Each row has a hidden value. The values are split into ranges, and the band after each row names the range that its value falls in. Each part has its own value, ranges and names.
In the rows, 128 means zero.
[114 158 107 135 116 143 126 112 112 121 122 110 112 120 124 150]
GP
[173 136 124 130 117 180  95 142 122 135 166 149 141 202 115 149]
BB
[138 171 117 115 115 143 110 129 124 144 148 121 126 197 111 153]
BB
[137 135 128 124 121 139  88 157 112 108 125 114 124 143 123 115]
GP
[160  42 162 141 140 156  97 157 144 100 145 154 157 102 144  64]
FF
[134 100 112 149 106 158  94 109 108  95 117 132 126  78 145 119]
FF
[149 114 148 123 138 113  73 184 115 105 106 129 123 120 135  79]
FF
[141 161 131 107 131 110 106 177 130 147 130 137 124 207 119 128]
GP
[138 206 126  95 108 109 159 202 127 170  84 168 100 226 150 123]
GP
[158 123 146 104 140 134 124 180 157 163 144 181 141 214 133 113]
GP
[125 206 104 114 101 131 125 135 113 150 119 126 105 200 114 163]
BB
[158  24 157 164 132 195  76 113 124  96 180 149 172  89 125  91]
FF
[152 141 136 100 124 100  87 225 115 108  87 152 119 149 148  53]
GP
[143  80 132 137 116 143 113 153 129  98 106 153 132  91 155  81]
FF
[152 142 135 119 111 154 145 154 140 157 136 163 133 192 137 123]
GP
[255   1 227  66 183 143  15 255 219 161 186 255 222 255 163   1]
BB
[144  94 140 109 137  97 114 187 137 106  88 159 128 103 160  48]
FF
[138  83 133 120 128 133 126 173 132 121  99 175 136 127 162  80]
FF
[155 145 147 112 131 139  91 156 136 143 159 128 142 204 110 129]
GP
[173 131 153 118 128 152  59 176 150 134 173 153 153 225 110 109]
BB
[154  55 164 115 146 117 109 209 156 118 106 178 149 119 159  43]
FF
[151 119 121 155 109 192  96  72 130 135 192 122 158 166 106 191]
BB
[116 134 119 111 109  98 127 218 120 117  48 175 105 126 183  55]
FF
[155 144 141 120 109 161 100 150 123 150 145 161 144 203 127 129]
BB
[135 141 129 131 134 131 101 135 114 107 139 115 127 124 117 116]
FF
[141 165 117 108  97 135 150 169 122 154  87 183 111 182 146 119]
GP
[157 171 125 116 127 132  92 158 133 144 138 133 124 206 116 145]
BB
[152 159 126 121 122 150  93 139 125 134 161 125 133 188 105 153]
BB
[150 128 127 130 107 162  92 154 116 128 122 164 129 164 144  99]
BB
[145 165 127 119 117 143  81 138 121 132 152 124 129 184 106 158]
BB
[177  95 148 123 124 184  93 177 148 143 162 180 157 203 135 109]
BB
[130 150 110 130 111 137 113 131 105 123 114 125 118 137 137 135]
GP
[159 107 142 122 121 163 110 147 145 133 144 168 143 167 139 115]
GP
[149 133 122 121 109 150 114 163 128 129 113 165 123 175 149 110]
BB
[160 140 119 133 112 169 114 121 133 145 159 144 137 201 121 153]
BB
[168 118 160 116 145 135  64 171 150 130 170 135 151 200 104 121]
BB
[155 171 117 139 111 176  74 121 117 131 159 116 128 194 109 169]
BB
[169  42 157 128 153 144  72 181 146  90 141 159 155 103 142  42]
FF
[134 167 124 143 110 155 109  86 127 129 164  99 125 192  95 176]
BB
[156 141 147 125 118 158 107 152 131 149 155 156 123 208 120 141]
GP
[168 101 130 132 119 166  94 147 138 132 159 164 147 168 136 109]
BB
[134 145 127 127 125 129  89 157 131 108 119 125 122 139 124 102]
GP
[146 117 131 122 116 165 116 136 132 144 149 161 142 173 131 138]
GP
[134 132 123 128 122 152  81 135 124 105 133 118 121 129 121 122]
GP
[163 140 129 119 117 159 109 157 145 153 145 158 139 212 132 138]
GP
[149 116 138 133 114 170 106 152 127 131 141 167 140 187 137 122]
BB
[133 196 121 108 122 116 113 149 126 143 120 111 110 167 115 138]
GP
[153 136 121 117 113 147  72 164 113 113 119 137 128 154 131  98]
BB
[140 108 125 112 133 111  88 203 125  97  95 138 120 115 142  55]
FF
[116 146 125 130 126 118 127 116 127 124 118 116 112 120 128 137]
FF
[165 133 138 126 110 170  94 132 130 138 174 135 143 211 108 147]
BB
[154 150 124 121 116 162 105 151 136 153 149 160 132 217 121 139]
BB
[127 117 126 134 104 150 111 146 101  94  90 145 119  88 159  91]
GP
[130 144 117 117 140 103 107 174 125 103  94 121 109 119 139  93]
FF
[145 130 121 126 100 170 126 128 121 143 141 159 132 173 134 132]
BB
[129 131 132 132 136 141  80 134 113  91 132 103 125 107 115 112]
GP
[158 147 141 106 142 131  90 156 128 151 158 138 140 193 107 138]
GP
[152  64 128 127 120 140 111 186 116 100 100 156 134 108 157  68]
FF
[143 133 146 112 137 122  83 182 127 107 117 133 127 149 129  96]
GP
[144 129 143 120 127 148  93 162 133 122 124 138 129 156 139 114]
GP
[160 125 124 136 115 181 112 109 134 134 164 141 143 191 121 154]
BB
[150  99 121 125 120 160 129 126 132 129 151 143 143 141 130 132]
GP
[ 79 172  91 155  87 124 189  74  86 106  54 108  77  37 159 148]
FF
[141 122 145 119 140 111  97 167 131 121 122 129 129 136 126 114]
FF
[127 110 112 137 120 144 130 141 106  91 107 129 116  68 149  93]
FF
[129 142 111 136 115 146 135 111 103 133 117 138 121 125 137 142]
GP
[178  51 158 152 154 186  39 149 142  93 199 119 173 122  98 105]
GP
[132 160 112 120 114 148 144 116 126 155 132 150 122 174 130 166]
GP
[148 160 114 140 100 191  90  89 118 137 169 121 133 183 111 171]
BB
